Below is a small trained network, with its code and all its weights. Each question gives an input and a target symbol and asks what happens when units are switched off, that is, made to give their printed mean instead of their output.

import numpy as np


def w(rows, s, z=0):
    codes = np.array(rows[::2]) - 128.0
    scale = np.full(codes.shape[1], s)
    scale[-1] = z or s
    return codes * scale


def f(y):
    return y / 2 * (1 + np.tanh(0.7978845608 * (y + 0.044715 * y**3)))


def softmax(a):
    e = np.exp(a - a.max(-1, keepdims=True))
    return e / e.sum(-1, keepdims=True)


def log_softmax(a):
    a = a - a.max(-1, keepdims=True)
    return a - np.log(np.exp(a).sum(-1, keepdims=True))


def net(x, mask):
    ids = ['εζλστω'.index(c) for c in x.split()]
    T = len(ids)
    res = E[ids] + P[:T]
    u = 0
    for l in range(2):
        r = res
        for j in range(2):
            rows = slice(2 * j, 2 * j + 2)
            q, k, v = (r @ M[l][rows].T for M in (Q, K, V))
            z = softmax(np.where(np.tri(T) > 0, q @ k.T / 2**0.5, -1e9)) @ v
            o = O[l][rows]
            res = res + np.where(mask[u + j], z, o[:, -1]) @ o[:, :-1]
        u += 2
        y = f(res @ A[l][:, :-1].T + A[l][:, -1])
        res = res + np.where(mask[u : u + 12], y, B[l][:, -1]) @ B[l][:, :-1]
        u += 12
    return log_softmax(res[-1] @ U[:, :-1].T + U[:, -1])


Q, K, V, O, A, B = {}, {}, {}, {}, {}, {}
E = w([
[99,157,178,234,74,154],'ε',
[82,134,126,26,140,141],'ζ',
[174,169,73,102,134,36],'λ',
[133,3,179,155,179,124],'σ',
[140,138,139,113,188,52],'τ',
[59,95,106,64,134,108],'ω',
],0.0053)
P = w([
[225,105,147,84,103,126],'0',
[54,32,135,206,254,62],'1',
[78,46,104,188,235,128],'2',
[104,97,59,153,233,153],'3',
[126,143,45,133,226,177],'4',
[156,136,49,101,234,213],'5',
[181,180,43,78,226,224],'6',
],0.0032)
Q[0] = w([
[56,147,116,56,250,235],'L0H1',
[95,186,18,158,163,250],'L0H1',
[75,139,147,117,57,163],'L0H2',
[126,144,203,159,1,217],'L0H2',
],0.0088)
K[0] = w([
[66,85,148,83,100,247],'L0H1',
[41,175,194,76,70,250],'L0H1',
[101,156,172,134,93,122],'L0H2',
[70,180,211,195,2,126],'L0H2',
],0.0084)
V[0] = w([
[145,167,132,208,254,125],'L0H1',
[62,49,129,55,234,142],'L0H1',
[114,109,11,120,234,51],'L0H2',
[7,182,107,231,94,236],'L0H2',
],0.0087)
O[0] = w([
[149,165,56,176,187,133,202],'L0H1',
[66,82,7,150,115,121,222],'L0H1',
[76,162,18,125,142,70,255],'L0H2',
[122,176,131,124,178,255,54],'L0H2',
],0.0069,0.0028)
A[0] = w([
[155,104,112,117,137,123,199],'L0N1',
[105,136,94,128,107,127,34],'L0N2',
[136,93,117,80,147,158,90],'L0N3',
[94,93,159,135,142,101,99],'L0N4',
[190,129,105,67,141,116,140],'L0N5',
[63,142,174,216,57,117,92],'L0N6',
[170,129,132,113,97,174,115],'L0N7',
[122,127,107,150,160,119,7],'L0N8',
[120,153,135,96,57,104,122],'L0N9',
[74,157,103,101,148,116,107],'L0N10',
[75,117,110,136,161,204,132],'L0N11',
[130,81,186,109,248,105,200],'L0N12',
],0.013,0.0013)
B[0] = w([
[115,122,88,115,142,81,177],'L0N1',
[114,96,120,133,110,136,174],'L0N2',
[59,103,144,82,153,117,127],'L0N3',
[180,125,59,91,180,131,148],'L0N4',
[61,142,153,84,155,39,163],'L0N5',
[87,94,99,170,2,93,144],'L0N6',
[202,62,190,117,174,203,101],'L0N7',
[93,139,113,116,55,160,195],'L0N8',
[49,160,200,68,130,84,109],'L0N9',
[143,59,102,136,122,119,253],'L0N10',
[163,230,120,113,147,29,213],'L0N11',
[106,104,40,137,55,65,185],'L0N12',
],0.0093,0.003)
Q[1] = w([
[184,239,239,160,86,234],'L1H1',
[180,187,83,184,157,101],'L1H1',
[61,39,112,103,102,149],'L1H2',
[99,127,174,252,51,203],'L1H2',
],0.015)
K[1] = w([
[77,252,59,152,183,232],'L1H1',
[219,163,113,132,166,144],'L1H1',
[52,108,138,146,55,101],'L1H2',
[46,201,67,190,144,151],'L1H2',
],0.018)
V[1] = w([
[179,102,98,196,155,93],'L1H1',
[212,244,122,176,141,174],'L1H1',
[116,28,97,140,120,232],'L1H2',
[117,48,8,238,87,32],'L1H2',
],0.015)
O[1] = w([
[79,181,135,156,116,161,137],'L1H1',
[97,143,126,214,217,135,10],'L1H1',
[180,220,93,92,51,161,54],'L1H2',
[2,163,115,109,32,176,242],'L1H2',
],0.011)
A[1] = w([
[224,109,160,16,227,102,150],'L1N1',
[83,72,220,155,213,89,98],'L1N2',
[107,132,197,140,227,199,93],'L1N3',
[135,52,189,144,138,103,68],'L1N4',
[154,192,158,86,38,171,4],'L1N5',
[141,159,137,179,254,138,122],'L1N6',
[228,76,173,146,243,123,44],'L1N7',
[23,108,138,136,113,234,123],'L1N8',
[211,89,241,210,82,208,135],'L1N9',
[52,143,140,253,148,182,111],'L1N10',
[218,192,101,121,225,100,27],'L1N11',
[39,204,82,134,139,123,155],'L1N12',
],0.006,0.003)
B[1] = w([
[189,123,114,223,193,97,196],'L1N1',
[120,91,44,149,130,230,162],'L1N2',
[179,54,154,82,92,83,143],'L1N3',
[107,110,146,166,166,198,151],'L1N4',
[199,121,27,160,135,215,190],'L1N5',
[247,139,66,132,115,75,177],'L1N6',
[44,196,200,31,54,173,181],'L1N7',
[199,187,227,176,208,94,252],'L1N8',
[130,39,156,184,50,183,134],'L1N9',
[101,74,117,16,102,109,179],'L1N10',
[7,199,85,138,116,159,180],'L1N11',
[159,88,201,165,94,106,219],'L1N12',
],0.011,0.019)
U = w([
[189,142,148,182,97,188,3],'ε',
[68,152,207,98,142,81,241],'ζ',
[249,87,120,151,184,73,75],'λ',
[110,138,95,1,91,141,178],'σ',
[115,199,88,146,183,108,184],'τ',
[97,112,111,158,186,173,94],'ω',
],0.0036,0.0012)

Each question gives the input, a string of symbols that net reads in full, and the target symbol t.
The units are the heads (2 rows each of Q, K, V and O) and the neurons (one row each of A and B). Each row of codes is followed by its name. A weight is (code - 128) times the scale printed after its matrix; where a second scale follows, it is the last column's (O, A, B and U).
mask holds one flag per unit, layer by layer, with each layer's heads first. A switched-off unit (its flag False) gives its mean, the last column of its rows in O or B, instead of its output. The means were averaged over made-up inputs and are rounded, as every weight is.
A unit's drop is (log p(t) with every unit on - log p(t) with that unit switched off) / (log p(t) with every unit on - log p(t) with every unit switched off).
The circuit of an input: a set's keep is (log p(t) with only the set's units on - log p(t) with every unit switched off) / (log p(t) with every unit on - log p(t) with every unit switched off). Starting from the 12 units with the biggest drops (on a tie, the unit counted first), units are removed one at a time, each time the one whose removal leaves the highest keep (on an exact tie, the one counted first), for as long as the keep stays at least 0.8.
circuit, biggest first: the units of the circuit, biggest drop first
top k neurons: the k neurons with the biggest drops, biggest first
heads that matter: for each layer, one digit per head in row order, 1 if its drop is at least 0.15 and else 0, layers parted by /
input ω ζ τ λ σ, target σ: circuit, biggest first	[L1H1; L0H1; L1N8; L1N1]
input ω σ ε λ, target σ: circuit, biggest first	[L1N8; L1N1]
input ζ λ ε ε ζ, target λ: heads that matter	10 / 11
input τ σ ε λ, target ζ: heads that matter	01 / 01
input σ ζ ζ, target ε: heads that matter	00 / 11
input σ ω σ ω, target ε: heads that matter	00 / 11
input ω ε ε ε ε, target σ: heads that matter	11 / 11
input λ λ ε τ, target ω: top neuron	[L0N9]
input λ λ σ ζ, target ω: top 3 neurons	[L0N9; L1N2; L0N10]
input σ ε σ ε σ, target ε: heads that matter	00 / 11
input ε ζ λ ω ε ζ, target τ: top 4 neurons	[L1N11; L0N7; L1N1; L1N7]
input ζ σ σ ω τ τ, target λ: heads that matter	11 / 11
input ζ τ ζ λ τ τ λ, target λ: heads that matter	10 / 11
input σ ω λ τ ε τ, target ε: top neuron	[L1N5]
input ω ζ σ τ ε ε ζ, target σ: heads that matter	10 / 10
input ε ε ω τ λ σ ε, target λ: heads that matter	11 / 10
input ε ε ε ε ω λ ε, target σ: heads that matter	01 / 11
input ζ λ ζ σ ω ε ε, target ζ: top 4 neurons	[L0N11; L0N12; L1N10; L1N5]
input ε ω ε ε, target λ: top 3 neurons	[L0N11; L0N6; L1N6]
input ε τ ε ε σ λ λ, target τ: top 2 neurons	[L1N11; L0N7]
input ζ λ ε σ ε, target ζ: top neuron	[L0N6]
input ζ λ σ ω ω ε, target ε: top 2 neurons	[L1N5; L1N8]
